Here is a tiny trained network, its code and every weight. The questions are about switching its units off for an input and a target symbol, where a switched-off unit gives its printed mean instead of its output.

import numpy as np


def w(rows, s, z=0):
    codes = np.array(rows[::2]) - 128.0
    scale = np.full(codes.shape[1], s)
    scale[-1] = z or s
    return codes * scale


def norm(h):
    return h / np.sqrt((h * h).mean(-1, keepdims=True) + 1e-5)


def f(y):
    return np.maximum(y, 0)


def softmax(a):
    e = np.exp(a - a.max(-1, keepdims=True))
    return e / e.sum(-1, keepdims=True)


def log_softmax(a):
    a = a - a.max(-1, keepdims=True)
    return a - np.log(np.exp(a).sum(-1, keepdims=True))


def net(x, mask):
    ids = ['αβγδεζηθλμξστφψω'.index(c) for c in x.split()]
    T = len(ids)
    res = E[ids] + P[:T]
    u = 0
    for l in range(2):
        r = norm(res)
        for j in range(3):
            rows = slice(2 * j, 2 * j + 2)
            q, k, v = (r @ M[l][rows].T for M in (Q, K, V))
            z = softmax(np.where(np.tri(T) > 0, q @ k.T / 2**0.5, -1e9)) @ v
            o = O[l][rows]
            res = res + np.where(mask[u + j], z, o[:, -1]) @ o[:, :-1]
        u += 3
        y = f(norm(res) @ A[l][:, :-1].T + A[l][:, -1])
        res = res + np.where(mask[u : u + 8], y, B[l][:, -1]) @ B[l][:, :-1]
        u += 8
    return log_softmax(norm(res)[-1] @ U[:, :-1].T + U[:, -1])


Q, K, V, O, A, B = {}, {}, {}, {}, {}, {}
E = w([
[119,97,72,233,202,151],'α',
[162,146,135,90,70,72],'β',
[95,134,110,175,119,175],'γ',
[110,62,117,60,154,129],'δ',
[134,91,157,70,150,116],'ε',
[220,128,79,120,132,49],'ζ',
[174,164,164,147,205,115],'η',
[120,223,206,69,196,112],'θ',
[156,210,41,202,143,65],'λ',
[101,218,134,37,108,137],'μ',
[140,164,161,24,66,76],'ξ',
[155,213,119,182,127,77],'σ',
[210,160,118,68,114,121],'τ',
[81,60,123,125,162,40],'φ',
[70,103,146,121,68,2],'ψ',
[113,130,199,16,162,111],'ω',
],0.0044)
P = w([
[32,225,188,104,232,2],'0',
[167,133,147,160,89,142],'1',
[115,130,103,82,155,102],'2',
[165,131,144,157,100,141],'3',
[118,127,94,85,145,118],'4',
[163,128,144,156,108,136],'5',
[112,122,85,89,124,121],'6',
[164,126,143,155,116,134],'7',
[100,113,87,97,115,125],'8',
[164,121,143,156,121,132],'9',
[88,109,90,105,108,128],'10',
],0.0061)
Q[0] = w([
[106,160,161,62,162,156],'0.h1',
[92,133,150,173,188,215],'0.h1',
[165,132,135,17,103,51],'0.h2',
[209,117,144,252,176,108],'0.h2',
[194,87,254,84,117,85],'0.h3',
[168,214,205,95,50,165],'0.h3',
],0.0057)
K[0] = w([
[150,117,157,117,164,160],'0.h1',
[29,75,46,155,132,167],'0.h1',
[142,169,203,16,126,60],'0.h2',
[203,121,150,254,107,132],'0.h2',
[145,121,206,41,153,67],'0.h3',
[150,251,180,82,86,134],'0.h3',
],0.0053)
V[0] = w([
[181,104,104,78,177,28],'0.h1',
[110,108,129,106,3,78],'0.h1',
[82,130,101,183,209,117],'0.h2',
[163,110,237,97,78,101],'0.h2',
[199,64,232,45,112,166],'0.h3',
[167,226,129,31,90,149],'0.h3',
],0.0026)
O[0] = w([
[86,127,79,134,156,59,245],'0.h1',
[110,75,130,137,92,122,118],'0.h1',
[95,99,85,113,126,232,171],'0.h2',
[68,140,128,111,170,52,107],'0.h2',
[153,46,109,133,89,251,41],'0.h3',
[142,147,152,152,66,178,113],'0.h3',
],0.0032,0.0011)
A[0] = w([
[174,54,134,97,194,195,58],'0.n1',
[183,137,94,18,109,91,122],'0.n2',
[117,80,227,175,113,69,64],'0.n3',
[219,151,236,92,103,99,54],'0.n4',
[117,115,75,131,47,17,76],'0.n5',
[110,248,249,3,135,182,75],'0.n6',
[155,124,208,80,180,148,2],'0.n7',
[143,147,113,192,86,73,96],'0.n8',
],0.0034)
B[0] = w([
[128,97,117,223,129,70,157],'0.n1',
[31,129,102,162,148,91,250],'0.n2',
[156,91,51,134,110,237,151],'0.n3',
[221,112,141,123,155,221,174],'0.n4',
[51,97,69,84,237,163,206],'0.n5',
[41,139,109,241,111,176,194],'0.n6',
[4,107,157,56,158,204,133],'0.n7',
[150,22,50,63,89,217,179],'0.n8',
],0.004,0.002)
Q[1] = w([
[75,191,48,206,71,218],'1.h1',
[185,127,133,12,165,113],'1.h1',
[72,187,70,2,252,76],'1.h2',
[131,53,84,241,39,242],'1.h2',
[109,152,85,12,158,86],'1.h3',
[116,158,107,62,76,171],'1.h3',
],0.0047)
K[1] = w([
[72,233,63,85,104,163],'1.h1',
[254,24,176,167,104,138],'1.h1',
[187,173,147,54,199,45],'1.h2',
[26,79,42,167,117,170],'1.h2',
[143,194,246,172,87,133],'1.h3',
[159,25,198,177,26,204],'1.h3',
],0.0049)
V[1] = w([
[142,61,138,112,169,92],'1.h1',
[87,142,82,85,160,67],'1.h1',
[3,142,1,141,129,203],'1.h2',
[152,174,110,118,169,206],'1.h2',
[107,146,106,28,173,110],'1.h3',
[165,190,62,131,134,106],'1.h3',
],0.0028)
O[1] = w([
[210,59,102,141,76,155,136],'1.h1',
[200,116,178,77,124,101,213],'1.h1',
[148,124,146,172,3,182,251],'1.h2',
[154,103,152,125,127,187,126],'1.h2',
[102,133,112,40,206,62,152],'1.h3',
[202,147,41,131,123,80,144],'1.h3',
],0.003,0.0025)
A[1] = w([
[147,129,235,197,75,166,28],'1.n1',
[170,56,146,175,110,161,127],'1.n2',
[167,171,84,172,81,49,52],'1.n3',
[62,85,83,162,88,63,133],'1.n4',
[37,216,106,128,150,5,70],'1.n5',
[4,252,43,108,184,81,77],'1.n6',
[197,191,174,82,104,122,30],'1.n7',
[193,117,194,111,115,101,1],'1.n8',
],0.004,0.0023)
B[1] = w([
[102,67,109,89,185,58,162],'1.n1',
[83,174,151,96,170,73,192],'1.n2',
[19,112,193,135,100,68,140],'1.n3',
[122,216,146,139,142,183,208],'1.n4',
[91,218,249,142,249,3,213],'1.n5',
[43,40,56,4,211,45,252],'1.n6',
[89,181,207,50,93,98,131],'1.n7',
[79,224,68,126,164,201,130],'1.n8',
],0.0044,0.0043)
U = w([
[199,160,106,254,218,175,116],'α',
[230,40,102,34,31,186,117],'β',
[240,220,219,32,101,153,187],'γ',
[99,100,231,20,12,120,53],'δ',
[16,73,25,73,42,217,155],'ε',
[162,7,215,227,21,127,211],'ζ',
[242,28,214,39,231,225,60],'η',
[25,58,19,24,216,178,111],'θ',
[156,242,230,148,31,25,74],'λ',
[17,197,129,181,27,241,222],'μ',
[229,224,226,105,229,151,19],'ξ',
[240,70,22,110,87,48,44],'σ',
[76,229,249,174,191,232,32],'τ',
[16,230,192,46,246,18,215],'φ',
[129,218,39,225,34,38,20],'ψ',
[64,70,245,85,162,232,1],'ω',
],0.0064,0.0044)

Each question gives the input, a string of symbols that net reads in full, and the target symbol t.
The units are the heads (2 rows each of Q, K, V and O) and the neurons (one row each of A and B). Each row of codes is followed by its name. A weight is (code - 128) times the scale printed after its matrix; where a second scale follows, it is the last column's (O, A, B and U).
mask holds one flag per unit, layer by layer, with each layer's heads first. A switched-off unit (its flag False) gives its mean, the last column of its rows in O or B, instead of its output. The means were averaged over made-up inputs and are rounded, as every weight is.
A unit's drop is (log p(t) with every unit on - log p(t) with that unit switched off) / (log p(t) with every unit on - log p(t) with every unit switched off).
The circuit of an input: a set's keep is (log p(t) with only the set's units on - log p(t) with every unit switched off) / (log p(t) with every unit on - log p(t) with every unit switched off). Starting from the 12 units with the biggest drops (on a tie, the unit counted first), units are removed one at a time, each time the one whose removal leaves the highest keep (on an exact tie, the one counted first), for as long as the keep stays at least 0.8.
circuit, biggest first: the units of the circuit, biggest drop first
most important unit: the unit with the biggest drop
top k neurons: the k neurons with the biggest drops, biggest first
top k neurons in layer l: the k neurons of layer l with the biggest drops, biggest first
which heads matter: for each layer, one digit per head in row order, 1 if its drop is at least 0.15 and else 0, layers parted by /
drop of u: that unit's drop, to one decimal
input α γ τ σ γ γ δ δ γ δ, target ζ: circuit, biggest first : 1.n6, 1.n5, 0.n1
input η μ μ φ γ γ ζ ζ, target σ: circuit, biggest first : 1.n5, 0.n8
input ψ γ γ γ γ, target μ: circuit, biggest first : 0.h2, 1.n6, 1.h2
input ζ δ ε γ ξ γ γ, target ε: top 4 neurons : 1.n5, 0.n2, 1.n2, 0.n5
input ξ γ ξ γ γ, target ε: top 4 neurons in layer 1 : 1.n5, 1.n4, 1.n6, 1.n2
input φ δ σ α α α τ ξ, target δ: top 2 neurons : 1.n5, 1.n6
input ε γ δ δ λ σ, target λ: top 4 neurons : 1.n6, 1.n3, 1.n5, 0.n8
input δ γ γ γ ζ ω δ τ, target γ: most important unit : 1.n6
input α α σ γ φ β δ λ, target ψ: circuit, biggest first : 0.n8, 1.n6, 1.n3, 1.n5
input γ γ α γ, target α: which heads matter : 101 / 011
input ξ β δ γ δ γ ζ ψ δ μ, target μ: top 2 neurons in layer 1 : 1.n6, 1.n5
input σ θ ζ μ δ γ, target ζ: circuit, biggest first : 1.n6, 1.n5, 1.n4, 0.n2
input φ ε σ λ, target ψ: circuit, biggest first : 0.n8, 1.n6, 1.n5, 1.n3
input ζ γ γ ξ, target δ: circuit, biggest first : 1.n5, 0.h3
input γ α θ θ, target τ: most important unit : 0.n6
input γ α γ γ γ α γ γ, target ζ: top 2 neurons in layer 1 : 1.n6, 1.n5
input α α σ δ γ φ, target θ: circuit, biggest first : 1.n5, 0.n3
input γ γ γ δ γ λ τ ζ γ, target μ: which heads matter : 010 / 010
input σ λ γ γ ζ δ α η, target ξ: circuit, biggest first : 1.n6, 0.n4
input α δ γ δ γ δ, target ζ: which heads matter : 011 / 000
input δ α γ γ α ζ γ μ γ φ, target θ: top neuron in layer 0 : 0.n3
input δ θ μ η λ δ φ ζ, target σ: top 2 neurons : 1.n5, 1.n6
input φ γ ε τ, target γ: top 3 neurons in layer 1 : 1.n6, 1.n5, 1.n7
input α λ ξ γ γ γ δ ψ, target ε: top 2 neurons in layer 0 : 0.n5, 0.n8
input γ δ σ σ δ ε γ β, target β: drop of 1.n5 : 0.4
input θ τ ζ ψ, target ε: drop of 0.n8 : 0.5
input ζ δ ξ σ ψ α σ ε, target η: most important unit : 0.n4
input λ φ γ ε γ γ α ξ γ θ, target τ: drop of 1.n6 : 0.3
